Here is a tiny trained network, its code and every weight. The questions are about switching its units off for an input and a class, where a switched-off unit gives its printed mean instead of its output.

import numpy as np


def w(rows, s, z=0):
    codes = np.array(rows[::2]) - 128.0
    scale = np.full(codes.shape[1], s)
    scale[-1] = z or s
    return codes * scale


def norm(h):
    return h / np.sqrt((h * h).mean(-1, keepdims=True) + 1e-5)


def f(y):
    return np.maximum(y, 0)


def log_softmax(a):
    a = a - a.max(-1, keepdims=True)
    return a - np.log(np.exp(a).sum(-1, keepdims=True))


def net(x, mask):
    res = np.array(x, float).reshape(1, 7) / 4 @ E
    u = 0
    for l in range(3):
        y = f(norm(res) @ A[l][:, :-1].T + A[l][:, -1])
        res = res + np.where(mask[u : u + 7], y, B[l][:, -1]) @ B[l][:, :-1]
        u += 7
    return log_softmax(norm(res)[-1] @ U[:, :-1].T + U[:, -1])


A, B = {}, {}
E = w([
[139,65,187,170,189,180,135,5],'x0',
[152,2,92,99,151,157,157,210],'x1',
[72,173,114,53,135,183,47,115],'x2',
[120,62,155,63,225,95,101,103],'x3',
[41,144,199,223,147,165,49,87],'x4',
[15,60,126,76,97,18,54,108],'x5',
[50,92,100,124,126,131,133,126],'x6',
],0.004)
A[0] = w([
[53,126,130,113,173,205,154,47,68],'0.n0',
[156,200,106,136,99,139,239,117,56],'0.n1',
[207,193,132,48,194,118,95,168,22],'0.n2',
[216,246,109,184,153,191,153,95,148],'0.n3',
[214,206,169,162,3,176,215,147,56],'0.n4',
[202,84,208,216,163,81,178,97,5],'0.n5',
[83,200,131,158,92,112,42,89,107],'0.n6',
],0.005,0.0029)
B[0] = w([
[222,122,93,56,99,221,52,115,186],'0.n0',
[253,160,35,215,123,108,62,175,196],'0.n1',
[189,218,214,43,129,127,145,113,168],'0.n2',
[165,48,32,98,41,59,103,174,254],'0.n3',
[150,194,11,152,88,120,216,157,244],'0.n4',
[102,193,132,163,212,123,212,46,182],'0.n5',
[56,168,139,155,46,143,108,163,209],'0.n6',
],0.0051,0.0039)
A[1] = w([
[91,61,167,92,143,122,94,120,254],'1.n0',
[146,143,131,161,216,92,196,62,43],'1.n1',
[231,3,135,72,182,174,220,155,201],'1.n2',
[111,84,69,6,197,14,84,153,50],'1.n3',
[45,114,191,109,73,110,79,131,78],'1.n4',
[149,203,206,58,184,126,133,169,48],'1.n5',
[109,114,100,75,53,170,112,168,141],'1.n6',
],0.0051,0.0029)
B[1] = w([
[217,114,84,166,82,143,175,134,216],'1.n0',
[112,117,144,186,164,130,173,58,155],'1.n1',
[79,161,168,157,126,117,100,125,255],'1.n2',
[94,74,74,59,114,58,185,112,205],'1.n3',
[130,186,100,144,109,101,126,134,182],'1.n4',
[157,181,201,3,191,116,134,145,142],'1.n5',
[115,102,187,190,206,106,128,134,210],'1.n6',
],0.0069,0.0052)
A[2] = w([
[57,170,159,165,65,95,47,137,2],'2.n0',
[48,176,157,124,37,161,85,125,61],'2.n1',
[154,123,145,190,86,156,170,211,50],'2.n2',
[163,116,143,76,130,254,39,52,37],'2.n3',
[65,62,90,130,134,116,179,145,67],'2.n4',
[148,124,151,175,117,116,162,87,129],'2.n5',
[85,165,65,89,118,109,88,181,212],'2.n6',
],0.0067,0.0023)
B[2] = w([
[63,236,254,107,79,136,67,113,201],'2.n0',
[88,171,165,95,99,80,57,106,197],'2.n1',
[74,161,97,66,121,172,123,233,206],'2.n2',
[142,44,1,138,158,201,44,133,190],'2.n3',
[55,84,166,145,117,109,97,117,188],'2.n4',
[143,168,161,166,176,165,183,139,178],'2.n5',
[184,109,202,174,138,158,143,33,253],'2.n6',
],0.0063,0.005)
U = w([
[61,99,160,142,147,165,129,219,4],'0',
[157,120,177,198,191,142,190,49,169],'1',
[206,205,31,156,70,129,179,189,197],'2',
[194,157,168,8,169,103,140,119,119],'3',
[68,214,211,135,66,112,61,101,156],'4',
[148,70,46,133,151,200,38,93,134],'5',
[78,21,112,91,101,38,154,108,101],'6',
],0.015,0.0021)

Each question gives the input, the list of numbers given to net, and the class t.
The units are the neurons (one row each of A and B). Each row of codes is followed by its name. A weight is (code - 128) times the scale printed after its matrix; where a second scale follows, it is the last column's (A, B and U).
mask holds one flag per neuron, layer by layer. A switched-off neuron (its flag False) gives its mean, the last column of its row in B, instead of its output. The means were averaged over made-up inputs and are rounded, as every weight is.
A unit's drop is (log p(t) with every unit on - log p(t) with that unit switched off) / (log p(t) with every unit on - log p(t) with every unit switched off).
The circuit of an input: a set's keep is (log p(t) with only the set's units on - log p(t) with every unit switched off) / (log p(t) with every unit on - log p(t) with every unit switched off). Starting from the 12 units with the biggest drops (on a tie, the unit counted first), units are removed one at a time, each time the one whose removal leaves the highest keep (on an exact tie, the one counted first), for as long as the keep stays at least 0.8.
units of the circuit, in order: the units of the circuit, biggest drop first
k most important neurons: the k neurons with the biggest drops, biggest first
k most important neurons of layer l: the k neurons of layer l with the biggest drops, biggest first
drop of u: that unit's drop, to one decimal
input [-4,5,6,4,4,-1,4], class 6: units of the circuit, in order	(1.n3)
input [-1,7,-6,-1,-6,0,0], class 0: 2 most important neurons of layer 2	(2.n2, 2.n4)
input [-8,8,2,7,-1,-5,3], class 3: 3 most important neurons	(0.n2, 1.n5, 0.n3)
input [-4,-6,-3,4,-5,6,-8], class 3: 2 most important neurons of layer 0	(0.n2, 0.n3)
input [0,0,4,3,-2,-5,-2], class 3: 2 most important neurons	(0.n2, 1.n0)
input [-5,3,3,-6,-2,8,-7], class 4: 2 most important neurons	(0.n3, 2.n0)
input [8,-1,-6,-2,-5,-4,-3], class 2: 4 most important neurons	(0.n3, 0.n4, 0.n1, 2.n6)
input [8,1,0,7,4,-2,-4], class 5: 2 most important neurons	(2.n3, 0.n0)
input [-3,0,-1,-3,6,-2,-5], class 2: 2 most important neurons	(0.n4, 1.n2)
input [8,1,0,-2,-2,6,0], class 5: 3 most important neurons	(0.n0, 0.n3, 2.n3)
input [8,-2,5,-8,1,-6,-3], class 2: 2 most important neurons of layer 0	(0.n4, 0.n3)
input [-1,-5,-4,5,-8,-1,-1], class 3: 2 most important neurons of layer 0	(0.n2, 0.n6)
input [-2,8,-8,4,6,1,-1], class 1: 4 most important neurons	(0.n5, 0.n3, 1.n1, 0.n6)
input [-5,-1,4,3,0,-5,5], class 3: most important neuron	(0.n2)
input [-7,8,1,-6,-2,6,0], class 6: drop of 1.n3	0.1
input [-5,8,-4,5,5,-4,-3], class 0: drop of 2.n6	0.1
input [3,-7,-3,-2,7,-8,4], class 2: drop of 0.n3	0.2
input [-6,7,6,7,4,-4,0], class 3: drop of 0.n2	0.1
